Each row has a name. Each piece below is followed by the name of the row it came from, unless a question asks for something else. Each question is about the rows just above it. Places in a row count from 0.

Y: [-7.5 -6.5 -4.3  0.0  4.7  1.8 -1.2]
L: [-61.9 -21.8 -48.1  -1.3  42.8  40.6   4.0]
C: [ -6.3 -44.0 -85.8  41.7 -39.6  31.1  61.0]
A: [-64.5 -13.1 -50.9 -10.3  31.5  31.9  -2.4]
Where does [-85.8  41.7] start? Give its row and place.
C, 2
Which entry of L is missing from [ 40.6   4.0 -21.8  -1.3  42.8 -48.1]?
[-61.9]
Shuffled C with one entry gone: [ 31.1 -39.6 -44.0  -6.3  41.7  61.0], missing
[-85.8]
Where does [-4.3  0.0  4.7  1.8 -1.2] start? Give its row and place.
Y, 2
[-4.3  0.0] is in which row?
Y

G: [-27.0  53.1 -20.6  18.2  -0.1 -11.1 -15.4  48.3  -2.0   2.9  46.0   7.6
 -21.2 -20.2 -51.6   9.6  41.4 -22.6  11.5  14.7  45.9 -29.6  11.2  -2.0
 -50.2  43.1  -2.5 -20.3 -13.6  40.1   2.9  25.3   0.9   7.5]
X: [  7.5  35.5 -19.9   1.0   5.1  -8.7  12.2  65.1  28.6 -13.5  10.1  -8.4
 -11.4 -45.5 -14.8 -31.7   0.9  31.0 -13.3  39.9  -1.6  27.0 -26.7  56.9
  33.5  -4.1 -65.7 -47.1 -87.0 -16.9   2.9  10.7 -16.9  44.8]
T: [ 10.9  -8.7  -3.8  -0.6  20.0  22.5  24.1  -3.2 -17.6  16.1 -31.6 -10.5
  40.8  12.0  28.3  19.9 -77.2 -10.4  16.8 -36.5 -40.3 -16.9  21.3  11.4
 -13.7   7.9  11.3 -33.5  56.8 -15.6  -4.3  13.0  23.2 -63.9]
S: [  1.9  13.7  -7.5   2.9   1.7  -5.7 -41.0  44.5   6.6 -15.3  19.0  10.4
 -34.3   8.1 -44.2 -12.1  33.7  11.9 -23.2  18.4   8.7   6.8 -39.0  -3.9
  37.4 -24.7 -11.1  14.4 -47.8  38.4 -22.0  11.1 -62.4  67.9]
H: [ 35.5 -19.9   1.0   5.0 -19.9 -35.8 -27.1 -58.3  19.6  19.0 -15.3  11.7
   8.9  22.6   8.3 -10.6  60.2  20.6  44.2  18.0   0.1  23.1  33.2  19.2
   4.8 -22.4   2.3   8.8 -19.2 -19.5  12.4 -39.1   4.6  34.2]
Where do [-10.4  16.8] appear?
T
Where does [-31.7   0.9] start? Give its row and place.
X, 15
Row and place where [-15.3  19.0] starts:
S, 9
Which entry of G is missing from [-15.4 -20.3   0.9 -21.2  46.0  -2.5  11.5  -2.0   9.6  48.3 -50.2  11.2
 -51.6 -11.1  -2.0  -0.1 -22.6  53.1   2.9  41.4  25.3 -13.6   7.6   7.5
  14.7 -20.6   2.9 -20.2  43.1 -29.6  18.2  45.9  40.1]?
[-27.0]
Row and place where [  8.7   6.8 -39.0  -3.9  37.4 -24.7 -11.1  14.4] starts:
S, 20
G without one entry, shuffled: [ -2.0  -0.1 -51.6   2.9  -2.5 -20.3 -11.1  45.9  53.1  25.3  11.2  48.3
 -20.6  46.0 -20.2 -29.6 -15.4   9.6 -27.0  14.7  41.4  -2.0 -50.2  18.2
 -21.2  43.1 -22.6  11.5   7.5 -13.6  40.1   0.9   2.9]. Gone:
[7.6]
[ 35.5 -19.9   1.0   5.1]
X

M: [-38.7  34.7  -5.6  -9.0  -3.9  16.3  -8.1  -9.7  22.0  12.8  -9.8   7.8
  64.4  -1.7  11.7  -0.4   3.3 -27.4]
N: [-40.3  32.9  -5.6  -3.9  -9.0  -4.8 -36.9  38.7  -2.1   0.8 -10.8 -13.9
  18.6  58.0 -15.6  18.6  23.7 -26.2]
P: [ 64.3  -1.7  17.6 -27.9  -9.1  17.5  23.7 -41.1  28.9  64.4  59.8  18.0
  27.7 -21.9  31.7  -9.4 -12.4  22.0]
Shuffled M with one entry gone: [  3.3 -38.7  16.3   7.8  -3.9  -1.7 -27.4  12.8  34.7  -9.7  -0.4  22.0
  11.7  -8.1  -9.0  64.4  -5.6], missing
[-9.8]
P without one entry, shuffled: [ 64.4  -9.4 -12.4  59.8  28.9  27.7 -27.9  23.7  -9.1  31.7  17.6  18.0
 -41.1 -21.9  -1.7  17.5  22.0]. Gone:
[64.3]
[64.4 -1.7]
M
The row with [-21.9  31.7  -9.4 -12.4  22.0] is
P
[-5.6 -9.0 -3.9]
M
[ -9.4 -12.4] begins in row and place
P, 15
Which row holds [ -1.7  17.6 -27.9]?
P

